Below is a small trained network, with its code and all its weights. Each question gives an input and a target symbol and asks what happens when units are switched off, that is, made to give their printed mean instead of their output.

import numpy as np


def w(rows, s, z=0):
    codes = np.array(rows[::2]) - 128.0
    scale = np.full(codes.shape[1], s)
    scale[-1] = z or s
    return codes * scale


def norm(h):
    return h / np.sqrt((h * h).mean(-1, keepdims=True) + 1e-5)


def f(y):
    return y / 2 * (1 + np.tanh(0.7978845608 * (y + 0.044715 * y**3)))


def softmax(a):
    e = np.exp(a - a.max(-1, keepdims=True))
    return e / e.sum(-1, keepdims=True)


def log_softmax(a):
    a = a - a.max(-1, keepdims=True)
    return a - np.log(np.exp(a).sum(-1, keepdims=True))


def net(x, mask):
    ids = ['Ωβδεζηλμξπσφ'.index(c) for c in x.split()]
    T = len(ids)
    res = E[ids] + P[:T]
    r = norm(res)
    for j in range(2):
        rows = slice(4 * j, 4 * j + 4)
        q, k, v = (r @ M[0][rows].T for M in (Q, K, V))
        z = softmax(np.where(np.tri(T) > 0, q @ k.T / 4**0.5, -1e9)) @ v
        o = O[0][rows]
        res = res + np.where(mask[j], z, o[:, -1]) @ o[:, :-1]
    y = f(norm(res) @ A[0][:, :-1].T + A[0][:, -1])
    res = res + np.where(mask[2:10], y, B[0][:, -1]) @ B[0][:, :-1]
    return log_softmax(norm(res)[-1] @ U[:, :-1].T + U[:, -1])


Q, K, V, O, A, B = {}, {}, {}, {}, {}, {}
E = w([
[141,111,186,90,114],'Ω',
[70,130,53,113,251],'β',
[128,135,177,167,110],'δ',
[93,155,49,75,155],'ε',
[129,74,132,229,77],'ζ',
[107,109,195,130,161],'η',
[22,139,141,95,67],'λ',
[56,175,165,157,217],'μ',
[61,125,4,92,139],'ξ',
[57,77,143,118,180],'π',
[77,64,100,26,102],'σ',
[78,27,90,91,79],'φ',
],0.018)
P = w([
[106,191,253,220,38],'0',
[121,172,196,141,68],'1',
[127,168,148,124,81],'2',
[148,156,134,140,89],'3',
[147,170,119,126,104],'4',
[169,164,113,135,101],'5',
[176,170,111,138,107],'6',
[180,168,93,151,100],'7',
[182,185,104,127,119],'8',
[198,191,118,128,125],'9',
],0.0048)
Q[0] = w([
[65,181,14,184,61],'H0',
[28,2,133,54,131],'H0',
[87,201,133,82,192],'H0',
[116,44,160,229,141],'H0',
[5,151,155,85,65],'H1',
[165,35,124,168,171],'H1',
[42,143,63,155,128],'H1',
[145,117,155,131,60],'H1',
],0.008)
K[0] = w([
[144,161,80,132,109],'H0',
[49,62,105,104,151],'H0',
[90,161,200,159,183],'H0',
[123,98,137,224,111],'H0',
[95,109,200,30,138],'H1',
[159,114,176,182,137],'H1',
[31,1,99,149,101],'H1',
[104,132,145,162,15],'H1',
],0.0098)
V[0] = w([
[128,67,91,87,107],'H0',
[110,150,212,104,181],'H0',
[198,161,168,111,144],'H0',
[140,128,140,91,114],'H0',
[125,121,107,172,227],'H1',
[96,136,210,156,122],'H1',
[173,254,122,120,155],'H1',
[145,148,133,187,86],'H1',
],0.0086)
O[0] = w([
[86,171,140,99,90,151],'H0',
[136,140,57,190,123,130],'H0',
[104,119,99,186,116,39],'H0',
[114,1,126,161,121,115],'H0',
[86,167,93,139,115,88],'H1',
[148,154,174,92,132,192],'H1',
[47,73,128,124,83,1],'H1',
[50,128,60,97,219,121],'H1',
],0.0086,0.0062)
A[0] = w([
[75,21,147,61,254,130],'N0',
[208,107,106,63,50,213],'N1',
[73,155,209,134,125,254],'N2',
[177,190,68,228,233,175],'N3',
[189,125,166,127,137,91],'N4',
[154,182,149,233,120,126],'N5',
[156,118,187,101,230,102],'N6',
[204,113,192,166,82,72],'N7',
],0.0093,0.0035)
B[0] = w([
[142,141,97,195,153,159],'N0',
[174,55,253,170,169,207],'N1',
[161,153,119,216,163,218],'N2',
[107,76,151,43,112,253],'N3',
[36,118,109,137,128,170],'N4',
[191,105,93,126,128,207],'N5',
[120,89,83,148,25,202],'N6',
[60,181,87,146,112,192],'N7',
],0.0074,0.008)
U = w([
[191,142,79,255,100,166],'Ω',
[125,37,82,110,37,155],'β',
[179,30,176,104,140,76],'δ',
[99,100,136,143,112,24],'ε',
[153,213,170,136,121,251],'ζ',
[134,116,128,137,103,14],'η',
[115,117,133,138,106,57],'λ',
[66,106,102,99,166,253],'μ',
[122,101,142,136,120,94],'ξ',
[73,127,135,128,96,100],'π',
[173,108,140,117,148,166],'σ',
[103,104,138,179,207,170],'φ',
],0.013,0.0044)

Each question gives the input, a string of symbols that net reads in full, and the target symbol t.
The units are the heads (4 rows each of Q, K, V and O) and the neurons (one row each of A and B). Each row of codes is followed by its name. A weight is (code - 128) times the scale printed after its matrix; where a second scale follows, it is the last column's (O, A, B and U).
mask holds one flag per unit, heads first, then neurons. A switched-off unit (its flag False) gives its mean, the last column of its rows in O or B, instead of its output. The means were averaged over made-up inputs and are rounded, as every weight is.
A unit's drop is (log p(t) with every unit on - log p(t) with that unit switched off) / (log p(t) with every unit on - log p(t) with every unit switched off).
The circuit of an input: a set's keep is (log p(t) with only the set's units on - log p(t) with every unit switched off) / (log p(t) with every unit on - log p(t) with every unit switched off). Starting from all 10 units, units are removed one at a time, each time the one whose removal leaves the highest keep (on an exact tie, the one counted first), for as long as the keep stays at least 0.8.
circuit, biggest first: the units of the circuit, biggest drop first
top k neurons: the k neurons with the biggest drops, biggest first
heads that matter: for each layer, one digit per head in row order, 1 if its drop is at least 0.15 and else 0, layers parted by /
drop when u is switched off: that unit's drop, to one decimal
input σ η ζ λ, target ζ: circuit, biggest first	[N3; N6]
input ζ π ζ σ π β ε φ π π, target β: top 2 neurons	[N6; N1]
input π π ξ, target ζ: top neuron	[N3]
input ε η ε σ ζ ξ, target δ: top 4 neurons	[N1; N7; N6; N4]
input π λ λ, target ζ: top 3 neurons	[N3; N2; N6]
input η η ζ ζ η η ε φ η, target β: top 3 neurons	[N3; N1; N6]
input μ ζ δ, target Ω: heads that matter	10
input φ σ β φ π η ζ ζ η, target β: circuit, biggest first	[H0; N6; N3; N1]
input ζ ζ π, target Ω: circuit, biggest first	[N6; N0]
input δ β η δ ζ φ η π δ, target β: circuit, biggest first	[H0; N3; H1; N1]
input λ σ η π β λ π Ω δ, target Ω: top 3 neurons	[N7; N5; N1]
input ξ σ π ζ Ω σ ξ, target δ: top 3 neurons	[N1; N7; N2]
input ζ ζ δ δ ε ζ ζ ζ μ δ, target β: top 3 neurons	[N6; N3; N1]
input ε δ ξ ζ μ φ σ ζ, target β: top 3 neurons	[N3; N5; N1]
input ξ σ ζ ε, target δ: top 2 neurons	[N1; N7]
input λ φ φ, target δ: top neuron	[N1]
input ζ λ Ω μ ξ π σ π μ π, target β: top 3 neurons	[N6; N3; N1]
input β η δ φ ζ ζ, target β: drop when N0 is switched off	0.1
input λ π σ ε β σ, target δ: drop when N1 is switched off	0.4
input β ξ μ σ ξ ε ξ λ π, target Ω: drop when N5 is switched off	0.0
